Here is a tiny trained network, its code and every weight. The questions are about switching its units off for an input and a target symbol, where a switched-off unit gives its printed mean instead of its output.

import numpy as np


def w(rows, s, z=0):
    codes = np.array(rows[::2]) - 128.0
    scale = np.full(codes.shape[1], s)
    scale[-1] = z or s
    return codes * scale


def norm(h):
    return h / np.sqrt((h * h).mean(-1, keepdims=True) + 1e-5)


def f(y):
    return y / 2 * (1 + np.tanh(0.7978845608 * (y + 0.044715 * y**3)))


def softmax(a):
    e = np.exp(a - a.max(-1, keepdims=True))
    return e / e.sum(-1, keepdims=True)


def log_softmax(a):
    a = a - a.max(-1, keepdims=True)
    return a - np.log(np.exp(a).sum(-1, keepdims=True))


def net(x, mask):
    ids = ['βγδεζηθπσφψ'.index(c) for c in x.split()]
    T = len(ids)
    res = E[ids] + P[:T]
    r = norm(res)
    for j in range(3):
        rows = slice(3 * j, 3 * j + 3)
        q, k, v = (r @ M[0][rows].T for M in (Q, K, V))
        z = softmax(np.where(np.tri(T) > 0, q @ k.T / 3**0.5, -1e9)) @ v
        o = O[0][rows]
        res = res + np.where(mask[j], z, o[:, -1]) @ o[:, :-1]
    y = f(norm(res) @ A[0][:, :-1].T + A[0][:, -1])
    res = res + np.where(mask[3:7], y, B[0][:, -1]) @ B[0][:, :-1]
    return log_softmax(norm(res)[-1] @ U[:, :-1].T + U[:, -1])


Q, K, V, O, A, B = {}, {}, {}, {}, {}, {}
E = w([
[41,149,143,130],'β',
[93,74,111,125],'γ',
[101,135,188,177],'δ',
[104,135,77,162],'ε',
[189,95,203,126],'ζ',
[114,166,92,124],'η',
[6,89,121,128],'θ',
[176,141,145,161],'π',
[110,112,187,116],'σ',
[125,63,120,204],'φ',
[64,145,108,130],'ψ',
],0.021)
P = w([
[72,52,105,167],'0',
[124,255,166,239],'1',
[105,104,61,147],'2',
[47,242,173,242],'3',
[116,105,46,154],'4',
[65,208,164,224],'5',
[96,102,86,118],'6',
[54,244,131,219],'7',
[108,127,97,84],'8',
[20,216,125,184],'9',
[137,161,35,105],'10',
[117,203,173,137],'11',
],0.013)
Q[0] = w([
[154,55,92,86],'H0',
[69,145,128,62],'H0',
[148,130,33,108],'H0',
[97,108,47,171],'H1',
[131,84,114,91],'H1',
[91,152,176,174],'H1',
[249,138,114,157],'H2',
[233,150,179,145],'H2',
[96,122,150,206],'H2',
],0.014)
K[0] = w([
[129,62,80,68],'H0',
[20,167,128,37],'H0',
[163,106,45,173],'H0',
[136,130,88,170],'H1',
[153,164,149,166],'H1',
[66,130,104,60],'H1',
[250,168,108,117],'H2',
[215,190,188,88],'H2',
[83,121,96,157],'H2',
],0.014)
V[0] = w([
[104,197,189,173],'H0',
[94,120,129,159],'H0',
[134,141,165,73],'H0',
[126,156,158,26],'H1',
[169,142,133,46],'H1',
[123,116,90,85],'H1',
[95,114,150,250],'H2',
[147,151,130,124],'H2',
[173,144,119,108],'H2',
],0.012)
O[0] = w([
[156,136,147,255,210],'H0',
[143,215,69,88,180],'H0',
[149,179,23,218,82],'H0',
[131,111,73,140,40],'H1',
[126,65,101,185,22],'H1',
[188,206,85,151,118],'H1',
[175,173,108,100,251],'H2',
[92,122,221,106,96],'H2',
[96,99,210,83,61],'H2',
],0.0081,0.011)
A[0] = w([
[255,187,74,13,61],'N0',
[81,59,122,40,72],'N1',
[64,219,186,225,174],'N2',
[82,43,182,174,2],'N3',
],0.0083,0.0081)
B[0] = w([
[214,48,119,237,145],'N0',
[152,21,146,218,136],'N1',
[235,241,192,222,248],'N2',
[191,2,232,152,121],'N3',
],0.009,0.012)
U = w([
[139,216,204,254,155],'β',
[35,195,106,109,118],'γ',
[194,177,236,71,15],'δ',
[165,172,63,132,130],'ε',
[192,194,36,104,16],'ζ',
[122,98,98,71,183],'η',
[213,136,91,241,73],'θ',
[202,59,121,226,67],'π',
[113,221,79,119,4],'σ',
[142,116,221,91,156],'φ',
[84,224,155,216,156],'ψ',
],0.0092,0.0043)

Each question gives the input, a string of symbols that net reads in full, and the target symbol t.
The units are the heads (3 rows each of Q, K, V and O) and the neurons (one row each of A and B). Each row of codes is followed by its name. A weight is (code - 128) times the scale printed after its matrix; where a second scale follows, it is the last column's (O, A, B and U).
mask holds one flag per unit, heads first, then neurons. A switched-off unit (its flag False) gives its mean, the last column of its rows in O or B, instead of its output. The means were averaged over made-up inputs and are rounded, as every weight is.
A unit's drop is (log p(t) with every unit on - log p(t) with that unit switched off) / (log p(t) with every unit on - log p(t) with every unit switched off).
The circuit of an input: a set's keep is (log p(t) with only the set's units on - log p(t) with every unit switched off) / (log p(t) with every unit on - log p(t) with every unit switched off). Starting from all 7 units, units are removed one at a time, each time the one whose removal leaves the highest keep (on an exact tie, the one counted first), for as long as the keep stays at least 0.8.
circuit, biggest first: the units of the circuit, biggest drop first
most important unit: the unit with the biggest drop
top k neurons: the k neurons with the biggest drops, biggest first
heads that matter: for each layer, one digit per head in row order, 1 if its drop is at least 0.15 and else 0, layers parted by /
drop when u is switched off: that unit's drop, to one decimal
input δ γ π θ γ ε δ π σ, target θ: circuit, biggest first -> (N0; H1; H0)
input ζ ψ π, target δ: circuit, biggest first -> (H2; H0; N2)
input σ γ γ φ θ θ φ, target π: top 2 neurons -> (N2; N0)
input ζ ζ δ β ζ θ γ γ η δ φ, target π: top 2 neurons -> (N0; N2)
input ψ β δ θ γ θ β φ π, target δ: top neuron -> (N2)
input ζ φ ψ φ η ζ δ φ π σ γ, target η: heads that matter -> 100
input γ ε σ, target θ: circuit, biggest first -> (N0; H0; N2)
input γ δ δ σ ζ, target φ: circuit, biggest first -> (H2; N2; H0)
input θ π σ η δ φ η, target ζ: top 2 neurons -> (N2; N0)
input φ θ η σ θ, target γ: top 2 neurons -> (N2; N0)
input φ ζ φ γ η θ γ, target η: drop when H1 is switched off -> 0.0
input φ δ δ η σ π η, target ζ: drop when N0 is switched off -> 0.4
input ψ ψ δ ε ζ, target φ: drop when H1 is switched off -> 0.1
input γ β φ δ θ, target γ: most important unit -> H0
